Below is a small trained network, with its code and all its weights. Each question gives an input and a class and asks what happens when units are switched off, that is, made to give their printed mean instead of their output.

import numpy as np


def w(rows, s, z=0):
    codes = np.array(rows[::2]) - 128.0
    scale = np.full(codes.shape[1], s)
    scale[-1] = z or s
    return codes * scale


def norm(h):
    return h / np.sqrt((h * h).mean(-1, keepdims=True) + 1e-5)


def f(y):
    return np.maximum(y, 0)


def log_softmax(a):
    a = a - a.max(-1, keepdims=True)
    return a - np.log(np.exp(a).sum(-1, keepdims=True))


def net(x, mask):
    res = np.array(x, float).reshape(1, 6) / 4 @ E
    u = 0
    for l in range(4):
        y = f(norm(res) @ A[l][:, :-1].T + A[l][:, -1])
        res = res + np.where(mask[u : u + 10], y, B[l][:, -1]) @ B[l][:, :-1]
        u += 10
    return log_softmax(norm(res)[-1] @ U[:, :-1].T + U[:, -1])


A, B = {}, {}
E = w([
[125,132,124,130,125],'x0',
[125,129,127,128,127],'x1',
[57,7,78,209,142],'x2',
[32,80,244,89,27],'x3',
[133,134,80,200,2],'x4',
[89,207,169,224,118],'x5',
],0.0059)
A[0] = w([
[16,135,120,95,120,24],'L0N1',
[118,151,207,188,201,86],'L0N2',
[32,189,88,54,162,41],'L0N3',
[139,70,96,34,148,166],'L0N4',
[135,100,148,74,201,6],'L0N5',
[14,110,109,2,93,60],'L0N6',
[145,90,146,110,115,186],'L0N7',
[189,76,73,64,85,122],'L0N8',
[198,181,113,119,77,224],'L0N9',
[106,212,125,43,123,38],'L0N10',
],0.0094,0.0024)
B[0] = w([
[192,99,185,149,125,181],'L0N1',
[55,232,81,157,90,209],'L0N2',
[95,34,156,123,150,163],'L0N3',
[73,254,160,172,98,249],'L0N4',
[71,175,38,136,104,204],'L0N5',
[171,140,177,202,128,229],'L0N6',
[100,122,106,121,135,180],'L0N7',
[90,210,125,241,134,226],'L0N8',
[157,154,150,39,75,255],'L0N9',
[132,117,152,41,135,209],'L0N10',
],0.008,0.0044)
A[1] = w([
[182,120,109,134,157,44],'L1N1',
[158,160,49,156,178,68],'L1N2',
[110,119,27,73,65,220],'L1N3',
[126,78,169,160,223,155],'L1N4',
[185,165,125,187,81,77],'L1N5',
[73,79,143,50,32,129],'L1N6',
[53,166,118,144,152,104],'L1N7',
[96,101,65,161,56,182],'L1N8',
[245,152,57,106,193,252],'L1N9',
[122,91,128,147,155,80],'L1N10',
],0.011,0.0021)
B[1] = w([
[151,76,232,233,114,141],'L1N1',
[185,67,249,162,125,229],'L1N2',
[67,164,154,211,1,194],'L1N3',
[104,79,70,74,44,157],'L1N4',
[60,206,167,97,84,233],'L1N5',
[187,147,143,233,162,202],'L1N6',
[88,108,75,119,141,245],'L1N7',
[198,196,51,38,89,228],'L1N8',
[83,65,242,175,92,254],'L1N9',
[108,114,111,25,61,139],'L1N10',
],0.0064,0.0054)
A[2] = w([
[137,86,236,215,179,157],'L2N1',
[185,100,115,105,76,88],'L2N2',
[43,116,150,102,96,114],'L2N3',
[29,127,55,153,170,214],'L2N4',
[48,86,156,52,255,253],'L2N5',
[117,42,40,140,115,119],'L2N6',
[85,195,141,126,44,128],'L2N7',
[117,57,46,172,109,130],'L2N8',
[106,220,37,126,140,125],'L2N9',
[156,118,199,70,84,164],'L2N10',
],0.0083,0.0037)
B[2] = w([
[175,156,167,178,115,188],'L2N1',
[131,172,122,119,106,136],'L2N2',
[158,97,108,124,127,169],'L2N3',
[91,121,129,95,86,183],'L2N4',
[140,171,74,161,7,166],'L2N5',
[154,107,111,90,171,140],'L2N6',
[131,134,129,123,174,254],'L2N7',
[145,103,142,85,150,149],'L2N8',
[141,103,191,127,159,180],'L2N9',
[187,131,118,113,162,185],'L2N10',
],0.014,0.0096)
A[3] = w([
[199,243,212,105,167,254],'L3N1',
[114,64,50,138,143,69],'L3N2',
[204,171,116,74,134,182],'L3N3',
[133,50,134,194,116,197],'L3N4',
[110,10,123,120,108,101],'L3N5',
[128,65,63,164,150,162],'L3N6',
[41,204,207,206,47,177],'L3N7',
[146,65,204,255,192,140],'L3N8',
[195,156,118,156,88,162],'L3N9',
[160,137,102,69,162,105],'L3N10',
],0.0091,0.0021)
B[3] = w([
[97,51,83,137,134,250],'L3N1',
[189,160,152,59,158,132],'L3N2',
[105,35,110,120,152,166],'L3N3',
[178,111,141,53,139,145],'L3N4',
[175,101,174,76,201,138],'L3N5',
[201,149,204,2,123,131],'L3N6',
[112,122,116,120,192,247],'L3N7',
[121,68,177,152,136,165],'L3N8',
[103,113,92,137,100,179],'L3N9',
[148,51,146,73,115,133],'L3N10',
],0.0079,0.015)
U = w([
[191,94,234,206,94,104],'0',
[188,96,144,6,113,136],'1',
[97,170,46,147,23,138],'2',
[74,156,148,143,207,99],'3',
[116,85,129,126,129,166],'4',
[116,97,137,126,137,167],'5',
[200,186,82,129,195,2],'6',
],0.012,0.0094)

Each question gives the input, the list of numbers given to net, and the class t.
The units are the neurons (one row each of A and B). Each row of codes is followed by its name. A weight is (code - 128) times the scale printed after its matrix; where a second scale follows, it is the last column's (A, B and U).
mask holds one flag per neuron, layer by layer. A switched-off neuron (its flag False) gives its mean, the last column of its row in B, instead of its output. The means were averaged over made-up inputs and are rounded, as every weight is.
A unit's drop is (log p(t) with every unit on - log p(t) with that unit switched off) / (log p(t) with every unit on - log p(t) with every unit switched off).
most important unit: the unit with the biggest drop
k most important neurons: the k neurons with the biggest drops, biggest first
k most important neurons of layer l: the k neurons of layer l with the biggest drops, biggest first
input [5,-2,-6,-8,-4,8], class 0: most important unit : L1N9
input [4,4,-6,-4,6,1], class 1: 2 most important neurons : L0N9; L2N5
input [6,4,-8,4,7,-1], class 1: 4 most important neurons : L0N9; L2N5; L2N10; L2N1
input [5,2,7,-2,-7,7], class 1: 4 most important neurons of layer 1 : L1N4; L1N7; L1N5; L1N9
input [8,8,8,6,8,6], class 1: 2 most important neurons : L0N4; L0N9
input [1,-1,-4,2,3,3], class 1: 3 most important neurons : L0N9; L1N9; L2N10
input [6,7,-8,-8,5,-4], class 0: 4 most important neurons of layer 0 : L0N8; L0N2; L0N4; L0N5
input [4,-1,0,-8,-8,-1], class 0: 3 most important neurons : L1N2; L1N9; L2N1
input [0,-5,0,-7,2,7], class 0: 4 most important neurons : L1N2; L0N4; L1N9; L0N5
input [-1,7,6,6,4,-8], class 3: 2 most important neurons of layer 0 : L0N4; L0N8
input [-7,1,-3,-4,2,5], class 4: 2 most important neurons : L3N1; L0N4
input [3,-5,-6,2,2,-8], class 3: 2 most important neurons : L0N8; L0N4
input [4,-3,-1,8,-2,-8], class 0: 2 most important neurons of layer 0 : L0N6; L0N2
input [-5,-5,5,-4,5,8], class 3: most important unit : L1N5
input [-4,2,0,8,5,-6], class 0: 2 most important neurons of layer 1 : L1N6; L1N7
input [-6,6,7,5,7,-3], class 1: 3 most important neurons : L0N9; L1N8; L0N4
input [4,-4,-7,-7,-8,0], class 2: 2 most important neurons of layer 2 : L2N5; L2N9
input [3,5,0,3,-5,-6], class 3: 2 most important neurons of layer 0 : L0N4; L0N6
input [-8,-4,-8,-1,6,-1], class 1: 2 most important neurons : L0N9; L2N5
input [-2,-3,1,-2,-2,-8], class 3: 2 most important neurons : L0N4; L2N9
input [-4,-3,-4,0,-6,0], class 2: most important unit : L2N5
input [-8,-1,-4,4,-4,-3], class 4: 3 most important neurons : L3N1; L0N4; L0N5
input [-1,1,-8,-8,-2,5], class 0: 2 most important neurons : L1N9; L0N4
input [-4,1,4,-1,0,4], class 1: 2 most important neurons of layer 1 : L1N7; L1N6
input [-1,-1,7,5,-6,-6], class 1: 3 most important neurons of layer 1 : L1N4; L1N5; L1N9
